Below are the code and all the weights of a small trained network. Each question names an input and a class and asks about switching units off, where a switched-off unit gives its printed mean instead of its output.

import numpy as np


def w(rows, s, z=0):
    codes = np.array(rows[::2]) - 128.0
    scale = np.full(codes.shape[1], s)
    scale[-1] = z or s
    return codes * scale


def f(y):
    return y / 2 * (1 + np.tanh(0.7978845608 * (y + 0.044715 * y**3)))


def log_softmax(a):
    a = a - a.max(-1, keepdims=True)
    return a - np.log(np.exp(a).sum(-1, keepdims=True))


def net(x, mask):
    res = np.array(x, float).reshape(1, 4) / 4 @ E
    y = f(res @ A[0][:, :-1].T + A[0][:, -1])
    res = res + np.where(mask, y, B[0][:, -1]) @ B[0][:, :-1]
    return log_softmax(res[-1] @ U[:, :-1].T + U[:, -1])


A, B = {}, {}
E = w([
[121,50,215,127,132,144,27,136,122],'x0',
[228,204,49,140,179,135,67,152,156],'x1',
[120,118,155,79,173,20,158,2,215],'x2',
[148,217,214,99,175,96,61,120,124],'x3',
],0.0074)
A[0] = w([
[131,165,95,131,141,129,123,120,135,240],'n0',
[168,135,136,128,152,135,6,140,146,173],'n1',
[119,142,90,136,116,172,154,186,103,164],'n2',
[123,135,128,146,128,124,132,124,134,56],'n3',
[128,135,126,136,130,125,112,119,150,133],'n4',
[155,186,119,129,136,172,60,206,108,134],'n5',
[109,102,122,111,113,103,146,127,140,28],'n6',
[128,141,99,136,108,186,159,194,88,153],'n7',
[104,85,213,129,110,175,102,179,92,166],'n8',
[139,199,73,125,136,120,139,152,132,160],'n9',
[102,103,90,136,104,148,190,127,116,121],'n10',
[114,106,184,117,135,68,146,57,151,154],'n11',
[116,132,184,120,127,112,122,118,123,188],'n12',
[130,104,178,131,125,148,85,147,115,251],'n13',
[130,171,135,121,131,111,148,112,129,145],'n14',
[119,99,130,122,130,111,154,120,137,127],'n15',
[131,148,122,134,150,86,128,93,151,195],'n16',
[123,121,128,123,123,135,162,137,122,215],'n17',
[143,244,193,117,155,80,112,109,128,109],'n18',
[139,118,119,136,147,127,112,106,136,162],'n19',
[150,124,122,127,125,142,135,134,121,103],'n20',
[156,223,65,131,137,129,149,142,123,183],'n21',
],0.018,0.0031)
B[0] = w([
[155,143,140,145,64,105,130,158,101,178],'n0',
[159,105,124,98,147,77,123,206,142,230],'n1',
[148,178,139,124,135,148,75,132,134,213],'n2',
[127,94,129,115,200,146,122,110,145,122],'n3',
[143,121,133,115,156,132,119,125,134,137],'n4',
[92,124,121,186,119,229,180,116,101,248],'n5',
[128,104,117,116,218,170,136,100,137,145],'n6',
[138,174,131,130,144,151,60,130,147,231],'n7',
[113,167,124,141,137,146,93,199,131,253],'n8',
[183,109,127,110,146,118,145,120,132,207],'n9',
[131,82,121,140,153,137,179,176,119,189],'n10',
[79,160,128,127,76,92,102,70,132,238],'n11',
[124,120,126,126,187,140,72,112,149,181],'n12',
[140,145,139,132,121,133,96,175,127,210],'n13',
[110,103,125,126,127,108,117,109,143,163],'n14',
[140,137,136,138,94,140,159,131,115,154],'n15',
[131,128,138,103,144,103,110,93,142,192],'n16',
[123,147,135,158,4,102,153,167,86,153],'n17',
[74,136,129,107,111,49,80,126,143,240],'n18',
[145,159,145,125,68,99,127,152,99,144],'n19',
[111,138,156,126,143,134,140,141,123,135],'n20',
[203,111,128,95,129,100,153,121,134,236],'n21',
],0.033,0.014)
U = w([
[139,90,164,124,177,143,133,81,179,8],'0',
[61,208,172,156,128,127,6,162,164,135],'1',
[181,132,101,217,133,250,219,102,52,178],'2',
[224,77,125,103,141,95,149,237,121,237],'3',
[134,96,156,39,76,23,135,3,191,197],'4',
[31,29,96,185,85,124,252,79,80,106],'5',
[127,103,125,114,209,154,129,54,118,29],'6',
[124,125,127,95,229,181,156,48,192,6],'7',
],0.0054,0.0023)

Each question gives the input, the list of numbers given to net, and the class t.
The units are the neurons (one row each of A and B). Each row of codes is followed by its name. A weight is (code - 128) times the scale printed after its matrix; where a second scale follows, it is the last column's (A, B and U).
mask holds one flag per neuron, in row order. A switched-off neuron (its flag False) gives its mean, the last column of its row in B, instead of its output. The means were averaged over made-up inputs and are rounded, as every weight is.
A unit's drop is (log p(t) with every unit on - log p(t) with that unit switched off) / (log p(t) with every unit on - log p(t) with every unit switched off).
The circuit of an input: a set's keep is (log p(t) with only the set's units on - log p(t) with every unit switched off) / (log p(t) with every unit on - log p(t) with every unit switched off). Starting from the 12 units with the biggest drops (on a tie, the unit counted first), units are removed one at a time, each time the one whose removal leaves the highest keep (on an exact tie, the one counted first), for as long as the keep stays at least 0.8.
circuit, biggest first: the units of the circuit, biggest drop first
top k neurons: the k neurons with the biggest drops, biggest first
drop when u is switched off: that unit's drop, to one decimal
input [-7,-6,7,-3], class 5: circuit, biggest first	(n10, n7, n1)
input [4,-7,8,-3], class 4: circuit, biggest first	(n11)
input [8,0,-3,2], class 3: top 2 neurons	(n1, n11)
input [-6,-5,0,-7], class 2: circuit, biggest first	(n1, n18)
input [1,6,-3,-4], class 2: circuit, biggest first	(n5, n18)
input [-6,0,-6,-4], class 2: circuit, biggest first	(n1, n18)
input [8,5,1,2], class 3: top 3 neurons	(n1, n11, n7)
input [0,-4,6,-4], class 4: top 2 neurons	(n5, n11)
input [-5,5,1,-2], class 3: top 2 neurons	(n11, n18)
input [-7,-5,6,-3], class 5: top 2 neurons	(n10, n18)
input [-6,0,-5,-8], class 3: top 2 neurons	(n10, n5)
input [3,1,4,-5], class 4: top 2 neurons	(n5, n8)
input [-4,3,-5,0], class 2: drop when n5 is switched off	0.2
input [1,-7,1,-6], class 5: drop when n14 is switched off	0.0
input [0,5,-2,2], class 3: circuit, biggest first	(n1)
input [2,-4,1,-5], class 5: drop when n2 is switched off	0.1
input [-5,6,-7,1], class 2: drop when n5 is switched off	1.3
input [-2,1,-6,-3], class 2: top 2 neurons	(n18, n5)
